In the rows, 128 means zero.
Both labels of each row:
[115 136 122 153 139 138 152  96 168 167 121 110 189 108 154 144 155 112
 145 184 128 100 170 102 165 163 124 122 147 111 149 135 132 135  93 114
 126 125 115 132  60  58  47 108 166 112 133 100 111 113 140 142 127 185
 139 140 182 128 130 120 113 184  92 174 158 101 138 112 131 137 125 102
 132 116 140 136 144  27 131 127 136 157  82 130  86 163 159  89 117 149
 115 206 114 153 121  87 110 152 110 140 160 120 104 138 103 218 129 154
  71 106 132  83 149  89  96 125 106 144 154 166 134  92  81 149 158 128
 124 126 141  99 108 173 131 139 151 120  88 171 129 136 132 135 121  58
 155 134 107 155 148 148 105 177 177 123 128 126 120 167 135 169 133 113
 157 156 112  90 148 165 139 155 132 167 145]
A bg
[120 114 161 131 109 171  96 100 166 159 137 135  83 135 135 137 134 135
 156 128 123 141 148 175 119 115 139 221 130  85  94 128 141 124 159 108
 124 116 150 159 112  65 107 121 117  99 150 119 145 101 123 122 103 148
 152 148 159  99 131  92 149 143 134  80 156 162 159 133 118  87 119  99
  66 146 145 115 128  98  97 129 141 107  95 130 138 190 137 123 137 142
 131 117 131 113 103 152  83 177 101 127 135  57 131 132 136 141 127 158
 108  38 116  84 145 111 120 160 125 129 137 101 156 109 142 128 172 102
 127 136  97 132  97 136 131 126 152 171 143 146 165  94 121 117 112 126
  90 164 114 117 121 102  94 132 125 116 122 130  84 177  92 142  87 144
 122  98 157 109 140 140 129 144 165 153 100]
T bg
[122 139  92 137 114 135 119 110 153 145 124 112 146 139 133 135 135 137
 134 112 129 121 154 142 118 108 126 142 120 105 114 115 129 127 124 121
 119 121 162 136 122 147 134  69 126 124 134 121 150 117 106 121 122 146
 132 171 127 137 126 100 148 148 113 137  91 132 131 145 115 109 138 133
 101 139 115 123 140 160 114 124 159 117 155 139  98 131 112 117 132 115
 110 109 120 137 114 131  92 161 115 145 142  78 133 134 141 111 124 122
 122  95 141 117 134 144 132 139 122 122 121 126 140 127 134 105 149 114
 128 142 134 125  99 148 141 110 121 118 126 148 154 111 144 129 117 125
 119 128 128 129 161 117 169 119 101 140 148 123 110 136 109 128 117 139
 123  99 170 143 139 138 129 131 111 134  85]
T hb
[119 131 111 128 150 153 156  91 206 148 106 131 167  96 138 128  55 132
 111 185 132 108 166 130 166 190 153  97 147 132 176 126 133 125 106 155
 110 136 138 125 118  67  51  93 166 126 134  81 118 110 139 141  89 117
 149 141 151 143 128 131 125 143  59 208 152 103 145 143 124 111 143 103
 130 103 135 136 141  64 110 121 136 190 127 134 107  97 132 115 136 142
  85 131  92 127 103  83  77 142  98 128 159 114 111 150 112 171 157 129
  94  63  54  57 159 124  95 118 116 133 122 216 140  94  85 119 155 131
 187 128 138  93 109 186 136 146 163 152  82 166 180 141 152  79 118  68
 154 103 115 158 184 148 219 130 129 141 136  99 135 175 131 148 111 163
 138 153 149 131 159 153 126 142 112 162 159]
A hb
[132 129 129 214 123 141 129 129 158 133 125 151 127 117 142 144 128 145
 138 124 130 124 140 157 127  86 121 142 120 113 120 111 142 117 132 131
 120 122 141 126 142 151 146  72 143 142 142 135 117 116 115 120 133  98
  68 147  95 134 139 135 129 125 104 131 142 122 119 125 115 109 126 121
 119 138 118 129 113 207 130 140 117 134 165 132 124  67 107 131 116 101
 138  96 105 123 103 137 118 122  95 119 143 118 118 126 144 100 160 106
 111  87 128 135 146 172 120 142 136 122  95 117 148 156 142 101 128 111
 133 148 126 112 122 155 160 116 122 131 116 112 132 120 158 117 126 134
 134 127 121 154 146 135 177 116  79 105 161 117 130 144  94 109 130 139
 133 108 190 136 165 132 180 126  95 104 106]
T Md
[155 131 115 118 125 153 128 104 191 160 111 152 132  79 162 170 155 110
 152 163 119 157 150 136 149 127 175 182 145  91 148 101 141 166 142 105
  96  96 184 112 147  54  73  62 184 140 144 104 159  93 120 140  77 115
 170 151 140 162 153 132 147 140  85 148 157 145 147 136 158 102 151  99
  95  95 150 157 110  46  82 161 117 156  28 133 102 136 119  55 109 133
  88  72 119  90 109 116  86 193  98 123 134 106 106 130  76 124 179 134
  57  62 171  75 140 166 153 168 148 120 123 129 166 121 113 112 170  89
 145 146 121  98 142 186 147 112 133 149  64 112 130  98 157  83 108 109
 147 128 122 144 149 125 179 116 121   9 159  90  97 204 109 123 105  89
 129 130 145 143 183 152 144 155 101 148  89]
T Md
[ 23 132  91 126 129 147 119 102 173 190 120 102 108 102 156 149 128 127
 161 127  92 156 174 142 135 155 155 193 135  98 146 120 129 136 143 121
 119 102 155 135 102  68  98  99 132 103 130 110 111 138 109 163  90 156
 159 152 150 163 142 103 147 132 132 135 144 125 170 146 155 120 146 105
 110 126 137 117 140  43  84 136 149 114  14 147 104 175 119 113 139 171
  92  99 146 118 105 103  95 172 132 116 167 106 126 119 109 149 151 149
  88  84 136  84 135 136  98 153 151 137 127 119 177 119 123  98 177  54
 111 136 128 129 114 154 128 135 152 157  83 145 132 127 110 131 102 109
 105 179 159 118 117 122 119 104 148 121 134 137  95 158 116 114  79 130
 170 125 106 110 174 156 140 167 131 169 106]
T bg
[127 136 143 118 134 173 145  93 192 153 113 144 102 100 145 160 161 145
 150 155  81 193 165 140 156 144 166 220 136  75 149 128 121 151 122 126
 121 108 151 156 124  50  79  85 138  91 146 115 140 111 130 142  81 158
 167 152 158 139 127 112 140 151 111 122 158 116 160 149 156 104 142 121
 106 140 127 118 129  48  90 131 127 132  30 143 113 187 141 109 137 183
  94 121 142 108  99 133  87 136 118 125 119  83 104 126 105 140 146 159
  94  46 133  68 124  95 112 153 153 121 138 124 184 108 144 115 176 101
 153 129 130  98 105 153 136 135 182 147 105 152 140 132 160 108 102 109
 119 169 117 124 140  99 117  81 133 122 131  95  75 186  95 140  82 131
 154 115 157 119 172 148 124 166 153 152  96]
T bg
[102 126 119 138  54 155  99 117 149 172 147 132  91 129 108 140 142 127
 138 123 104 166 156 168 112 103 150 191 115  65  91 129 144 157 130 121
 120  95 129 149 132  69 129 146 111  83 141 137 143 112  93 126 105 173
 166 162 141 125 123  91 147 122 145  64 170 135 173 155 124 139 140  92
 112 157 165 132 131  99 117 148 142  92  54 146 122 238 115 124 118 160
 114  92 147 114 108 134  99 173 138 109 142  61 123 145 113 140 122 169
 116  65 113  76 143 128 123 159 161 132 133  82 159 114 136 137 190  74
 112 131 126 135  98 132 130 135 171 161 128 134 155  92 138 125 103 125
  69 172 140 137 119 117  75 128 127 123 115 127  76 173 129 104  95 131
 159 145 148  70 142 145 118 158 188 159  91]
T bg
[146 121  90 122  99 150 113 127 205 161 119 151 105 105 136 155 127 116
 157 162 132 138 164 139 147 100 136 210 158 103 159  97 130 134 159 122
 106  93 160 134 138 102  79  53 135 130 148 149 143 150 149 142 101  93
 164 145  90 152 152 134 149 107  48 111 139 111 145 154 155  98 152 122
 102 116 153 129 127  79  85 146 132 141  55 144 125 135 109 107 159 115
 116  86 136  73  85 152 133 139 122  91 153 116 114 118  93  92 171 134
  68 102 123  83 154 195  99 170 168 134 102 113 188 103 132  94 146  71
 165  96 133  85 113 127 150 111 147 144  88 137 163 134 168 110 122 133
 120 113 139 158 124 105 157 109  49 111 150 121  59 177  80 114 107 147
 113 124 160 167 205 108 130 172 127 122  89]
T Md
[129 146 102 108 113 152 134 107 149 178 131 122 120  93 169 134 153 107
 131 136 106 162 184 133 135 156 172 190 132  87 136 118 136 132 142 111
 123 133 143 139 125  71  98 119 143 112 137  96 167 124 111 128  90 164
 137 143 144 150 130  76 133 128 141 113 138 133 166 135 203 117 141 148
 121 127 159 114 126  55  96 157 146 115  20 144 112 103 115 124 131 147
  87 114 161 111 124 113 106 180 129 127 131  97  87 131 104 140 147 142
  92  78 139 128 133 204 118 151 154 119 177 114 207 113 122 129 190  65
 118  89 130 146  90 147 138 128 152 156  89 153 145 128 181  87 105 117
  89 145 137 147 101 121 106 107 154 127 112 106  87 170 123 162  89 124
 136 109 118 122 163 150 130 158 149 176  85]
T bg
[148 120 114 139 111 138 120 128 165 128 110 142 107 106 135 105 145 155
 142 111 133 150 150 160 115 103 141 173 122  86  99 114 137 125 136 115
 145  94 168 129 144 134 139 105 135 123 147 140 172 119 120 113 105  98
 110 158 124 161 132 136 166 126  93 129 149 155 122 144 127 116 152 119
  76 138 160 142  94 143  82 154 155 120 101 129  77 137 113 112 118 119
 114  77 109 109 113 145  92 162 105 123 134  72 106 140 145 107 150 123
  96  60 150 109 135 179 128 164 146 122  97 105 173 125 154  76 160  93
 151 141 130 126 115 140 156 102 118 124 107 116 141  84 128 122 118 137
 138 128 128 103 148 123 155 105  98 112 148 117 103 158 105 104 104 157
 141  89 184 154 168 157 141 124 120 124  88]
T Md
[133 144 108 104 144 135 154 123 167 109 114 119 184 114 119 142 151 138
 121 180 147  84 134 134 177 100 130  85 126 131 160 110 140 123 108 135
 129 120 139 123 128 182 101  89 151 143 131 129 103 124 142 136 136 111
 122 127 119 117 133 140 127 139  74 182 142 111 108 123 116 156 139  43
 116 126 135 140 114 121 127 130 131 177 172 137 130  87 109 122 110 102
 132 122  95 122 115  96 117 107  78 131 141 132 108 133 103 145 154 109
 102 145 120  93 157 141 120 110 112 142 105 176 151 122 115 121 135 148
 147 134 147  99 122 174 144 110 127  99 102 149 178 154 145 124 110 122
 152 123  71 167 183 252 144 140  85 113 132 100 165 143 124 149 142 121
 105 153 178 168 158 136 137 116  66 133 138]
A Md

Two labels a row:
[128 117 129 116 123 111 124 162 107 101 132 140 136 128 108 166 128 120
  24 133 140 146 134 109 118 136 112 146 177 123 148 135 172 127 147 128
 130 122 140 126 143 130 122 144 126 103 147 135 112 129 121 122 107 131
 121 113 147 152 126 129 147 162 156 142 120  90 131 173 125 124 110 125
 144 164 139 165 129 124 125 138 127 114 111 101  85 112 123 142 123 142
 152 116 127 130 158 147 144 116 142 138 117  94 114 144 127 113 117 162
 128 130 140 135 136 135 133 127 118 137 130 140 131 138 139 124 133 139
 127  95 100 125 152 125 139 135 137 174 102 116 161 122 121 129 123 162
 136 169 125  93 145 148 138 137 126 111 137 141 130 149 117 124 157 140
 122 151 126 106 125 149 141 128 123 130 118]
Y X
[135 128 104 128 106 117 135 165 112 116 125  99 156 134  94 155 124 126
  86 137 137 146 131  67 119 147 118 130 153 121 151 130 221 149 171 136
 126 133 141 102 155 182 119 156 121 101 139 137 100 123 120 115  98 115
 118 130 127 169 118 140 155 133 149 123 112 170 121 133 131 101  92 136
 148 166 106 153 126 112 126 148 124 146 133  95  85  73 135 136 141 143
 150 101 149 146 193 168 136 156 129 131 171  55 113  95 116  78 120 152
 120 122 135 127 153 130 147 123 121 149 130 112 152 130 149 120 105 153
 131  98  85 120 176 124 146 112 107 217  75 108 200 107 113 125 119 156
 183 190 138 100 119 153 149 127 115 118 136 141 119 156 117  93 150 157
 173 197 149 125 119 141 144 132 136 111 105]
Y G
[130 117 124 143 129 119 134 153 106 113 130 158 140 130 107 148 129 124
  70 136 127 136 115 160 131 126 117 145 165 134 131 144 141 132 144 133
 120 126 150 135 145 132 122 140 134 108 136 138 101 128 127 113 107 138
 127 124 148 136 124 124 127 164 148 138 114 111 129 149 129 125 119 141
 152 147 136 147 128 119 132 124 107 108 109 115  88 105 129 135 134 134
 145 116 119 113 143 154 144 118 137 126 122  92 109 144 118 102 119 155
 127 135 125 146 122 128 132 131 131 135 132 134 123 129 132 129 124 135
 122 102 113 132 138 121 120 129 119 137 107 133 133 120 132 128 122 157
 153 164 122 110 137 131 132 135 112 123 134 138 144 131 127 119 146 140
 116 114 126 109 122 146 137 126 127 146 109]
F X
[115 143 147 181 140 102 124 162 122 136 129 154 148 119 166 126 135 161
  99 131 102 133 111 195 125  53 116 172 134 133 152 106 122 171  52 121
 128  98 129 155 104 123 130 171 140 141 134 120 124 111 111 131 116 121
 112 143 211  81 144 138 129 191 163 133 149  83  87  97 127 128 151 132
 134  79 186 103 140 136 117 137  82 112 114 145 154 123 138 148 139 133
 158 115 102 117 153 135 149 140 113 135 124 225 137 154 145 172 110 133
 136 119 141 128 120 116 179 123 130 123 131 138  95 121 114 134 140 111
 146 103 126 123 100 118 112 126 136  86 163 135 139 131 142 113 117 156
 118 111 117 154 152  91 128 124 118 139 117 135 115 154 145 146 123 110
 150 127 109  92 138 142 144 148 134 115 112]
F B
[131 119 117 109 120 125 131 139 120 116 126 132 135 131 102 132 128 116
  85 133 134 135 129  93 125 150 116 148 161 124 133 133 161 126 164 133
 120 134 131 117 141 137 132 126 125 110 133 130 125 139 130 123 115 128
 124 118 101 155 115 129 142 140 134 130 115 139 141 157 124 132 105 142
 139 163 112 152 125 130 122 134 126 123 123 105  90 117 127 127 129 136
 129 128 125 129 138 132 132 120 132 134 125  80 108 121 109 101 120 142
 125 129 130 132 136 133 122 132 124 133 125 128 145 130 141 121 124 139
 126 116 115 127 145 122 140 130 124 173 101 114 145 124 121 129 126 137
 136 162 132  92 129 150 132 132 113 116 137 123 133 134 113 117 140 140
 138 136 134 122 125 139 132 127 127 145 122]
Y G
[133 112 120 113 123 120 130 151 108 107 132 144 133 133  97 165 129 114
  50 135 139 141 130 117 126 148 116 132 168 128 135 150 157 117 166 132
 124 132 151 122 152 131 115 134 136  99 136 140 101 136 125 115 111 136
 122 117 136 152 122 119 133 149 152 142 113 103 139 169 130 117 110 133
 148 169 128 165 126 116 136 127 135 113 114 102  77 105 121 142 128 138
 143 115 140 121 143 156 139 114 148 127 122  63 110 138 118  96 122 162
 126 138 128 144 132 132 120 126 127 141 132 135 135 134 139 123 128 146
 115 102 103 130 154 128 131 135 124 168  98 130 140 115 121 134 129 153
 154 171 126  95 133 149 134 138 125 115 136 144 144 133 125 115 147 154
 105 140 129 118 119 142 135 126 126 136 117]
Y G
[147 119 108 177 127 133 146 123 126 126 122 145 149 144 103 101 124 148
 173 136 120 119 105 194 155 116 131 134 133 144 110 129 134 150 142 165
 106 143 145 135 124 166 141 137 125 125 125 146 114 107 133 116  98 116
 137 150  79 134 110 142 117 163 102 106 108 227 124  99 131 142 104 166
 156 123  90 117 126 114 128 126  73 122 120 139 102  86 163  89 156 120
 123 125  89 115 134 135 127 136 110 118 155  83  93 109 122  50 120 139
 126 123 105 134 108 111 125 130 144 120 124 104 122 114 135 126  90 141
 130 131 125 132 122 104 111 115  94 118  93 121 124 128 145 121 116 136
 156 171 140 134 109 111 117 125  80 140 138 104 135 111 128 103 143 128
 167  71 140 132 122 135 130 120 141 181 103]
E X
[126 127 126 107 122 116 118 149 116 117 128 121 138 130 113 149 129 120
  54 132 139 145 139  86 116 139 118 138 160 119 148 123 178 132 144 132
 129 126 126 123 138 133 130 141 120 112 145 127 125 130 122 126 113 127
 121 114 127 153 123 136 152 149 146 134 125 110 129 159 123 125 111 129
 135 157 124 155 128 133 120 143 130 124 119 102  99 116 122 141 122 143
 148 123 127 135 154 137 135 126 135 142 126 104 118 129 129 117 122 146
 129 128 142 123 143 135 141 129 116 135 127 133 141 140 143 122 126 137
 129 107 102 125 153 126 146 130 134 182 105 110 168 124 124 127 124 152
 134 159 126  98 137 152 139 140 125 112 134 135 123 151 119 124 138 139
 146 157 129 110 126 143 137 127 125 128 126]
Y G
